Here is a tiny trained network, its code and every weight. The questions are about switching its units off for an input and a class, where a switched-off unit gives its printed mean instead of its output.

import numpy as np


def w(rows, s, z=0):
    codes = np.array(rows[::2]) - 128.0
    scale = np.full(codes.shape[1], s)
    scale[-1] = z or s
    return codes * scale


def norm(h):
    return h / np.sqrt((h * h).mean(-1, keepdims=True) + 1e-5)


def f(y):
    return np.maximum(y, 0)


def log_softmax(a):
    a = a - a.max(-1, keepdims=True)
    return a - np.log(np.exp(a).sum(-1, keepdims=True))


def net(x, mask):
    res = np.array(x, float).reshape(1, 5) / 4 @ E
    u = 0
    for l in range(2):
        y = f(norm(res) @ A[l][:, :-1].T + A[l][:, -1])
        res = res + np.where(mask[u : u + 15], y, B[l][:, -1]) @ B[l][:, :-1]
        u += 15
    return log_softmax(norm(res)[-1] @ U[:, :-1].T + U[:, -1])


A, B = {}, {}
E = w([
[10,231,181],'x0',
[100,184,2],'x1',
[221,52,191],'x2',
[27,35,132],'x3',
[36,69,107],'x4',
],0.00048)
A[0] = w([
[177,52,175,118],'0.n0',
[178,172,192,199],'0.n1',
[3,183,116,135],'0.n2',
[148,255,116,94],'0.n3',
[43,138,245,120],'0.n4',
[166,178,75,204],'0.n5',
[51,190,104,186],'0.n6',
[60,64,163,178],'0.n7',
[175,66,109,85],'0.n8',
[170,95,131,101],'0.n9',
[175,138,83,245],'0.n10',
[186,236,102,51],'0.n11',
[65,88,86,126],'0.n12',
[188,198,201,166],'0.n13',
[202,169,114,186],'0.n14',
],0.0031,0.0012)
B[0] = w([
[205,102,178,204],'0.n0',
[84,91,58,212],'0.n1',
[223,118,106,251],'0.n2',
[71,186,143,207],'0.n3',
[248,235,176,225],'0.n4',
[39,108,158,214],'0.n5',
[223,43,117,235],'0.n6',
[98,192,119,224],'0.n7',
[169,80,206,180],'0.n8',
[124,49,180,165],'0.n9',
[86,128,196,225],'0.n10',
[3,157,221,194],'0.n11',
[114,165,56,197],'0.n12',
[54,119,100,217],'0.n13',
[75,112,164,215],'0.n14',
],0.0019,0.0018)
A[1] = w([
[195,176,22,128],'1.n0',
[179,125,68,210],'1.n1',
[161,159,164,232],'1.n2',
[59,81,149,174],'1.n3',
[144,155,213,151],'1.n4',
[101,215,127,95],'1.n5',
[89,172,5,113],'1.n6',
[94,108,80,21],'1.n7',
[90,173,176,142],'1.n8',
[55,134,87,197],'1.n9',
[110,159,64,250],'1.n10',
[185,210,163,3],'1.n11',
[156,161,190,137],'1.n12',
[134,53,145,60],'1.n13',
[186,94,147,215],'1.n14',
],0.0027,0.0006)
B[1] = w([
[135,70,15,209],'1.n0',
[12,158,75,183],'1.n1',
[83,129,67,218],'1.n2',
[224,164,70,228],'1.n3',
[140,110,47,247],'1.n4',
[171,76,235,208],'1.n5',
[86,24,167,211],'1.n6',
[103,98,13,152],'1.n7',
[167,238,137,219],'1.n8',
[85,124,68,218],'1.n9',
[100,83,111,202],'1.n10',
[251,187,122,200],'1.n11',
[72,89,88,216],'1.n12',
[206,48,188,191],'1.n13',
[86,159,193,219],'1.n14',
],0.0016,0.0013)
U = w([
[185,184,99,1],'0',
[1,226,179,211],'1',
[184,208,204,113],'2',
[51,48,10,181],'3',
[178,166,75,25],'4',
[211,8,242,243],'5',
],0.0071,0.0028)

Each question gives the input, the list of numbers given to net, and the class t.
The units are the neurons (one row each of A and B). Each row of codes is followed by its name. A weight is (code - 128) times the scale printed after its matrix; where a second scale follows, it is the last column's (A, B and U).
mask holds one flag per neuron, layer by layer. A switched-off neuron (its flag False) gives its mean, the last column of its row in B, instead of its output. The means were averaged over made-up inputs and are rounded, as every weight is.
A unit's drop is (log p(t) with every unit on - log p(t) with that unit switched off) / (log p(t) with every unit on - log p(t) with every unit switched off).
The circuit of an input: a set's keep is (log p(t) with only the set's units on - log p(t) with every unit switched off) / (log p(t) with every unit on - log p(t) with every unit switched off). Starting from the 12 units with the biggest drops (on a tie, the unit counted first), units are removed one at a time, each time the one whose removal leaves the highest keep (on an exact tie, the one counted first), for as long as the keep stays at least 0.8.
circuit, biggest first: the units of the circuit, biggest drop first
most important unit: the unit with the biggest drop
k most important neurons: the k neurons with the biggest drops, biggest first
k most important neurons of layer l: the k neurons of layer l with the biggest drops, biggest first
drop of u: that unit's drop, to one decimal
input [0,-3,0,6,4], class 2: 2 most important neurons	[0.n7; 0.n4]
input [6,2,7,2,5], class 2: circuit, biggest first	[0.n4]
input [8,8,-3,4,-3], class 3: circuit, biggest first	[0.n6; 0.n2; 1.n6]
input [4,0,5,7,5], class 2: 3 most important neurons of layer 0	[0.n4; 0.n7; 0.n1]
input [4,-3,7,8,-7], class 2: 2 most important neurons	[0.n4; 0.n6]
input [-8,7,1,-7,-3], class 1: 2 most important neurons	[0.n6; 0.n11]
input [0,-6,1,8,0], class 2: 3 most important neurons	[0.n4; 0.n7; 0.n6]
input [8,0,-2,8,3], class 4: 3 most important neurons of layer 0	[0.n4; 0.n2; 0.n6]
input [-6,-3,-5,-3,-4], class 1: 3 most important neurons	[0.n6; 0.n11; 0.n2]
input [4,0,4,3,8], class 0: 3 most important neurons	[0.n4; 0.n1; 1.n11]
input [4,2,-8,5,-2], class 3: 2 most important neurons of layer 0	[0.n6; 0.n0]
input [5,2,3,8,3], class 4: 3 most important neurons of layer 0	[0.n4; 0.n1; 0.n13]
input [8,-2,-7,1,-1], class 4: drop of 0.n2	0.3
input [5,-4,-5,-5,1], class 0: drop of 1.n11	0.2
input [5,-2,5,-1,-6], class 1: most important unit	0.n13
input [2,-4,-5,-1,8], class 0: drop of 0.n4	0.6
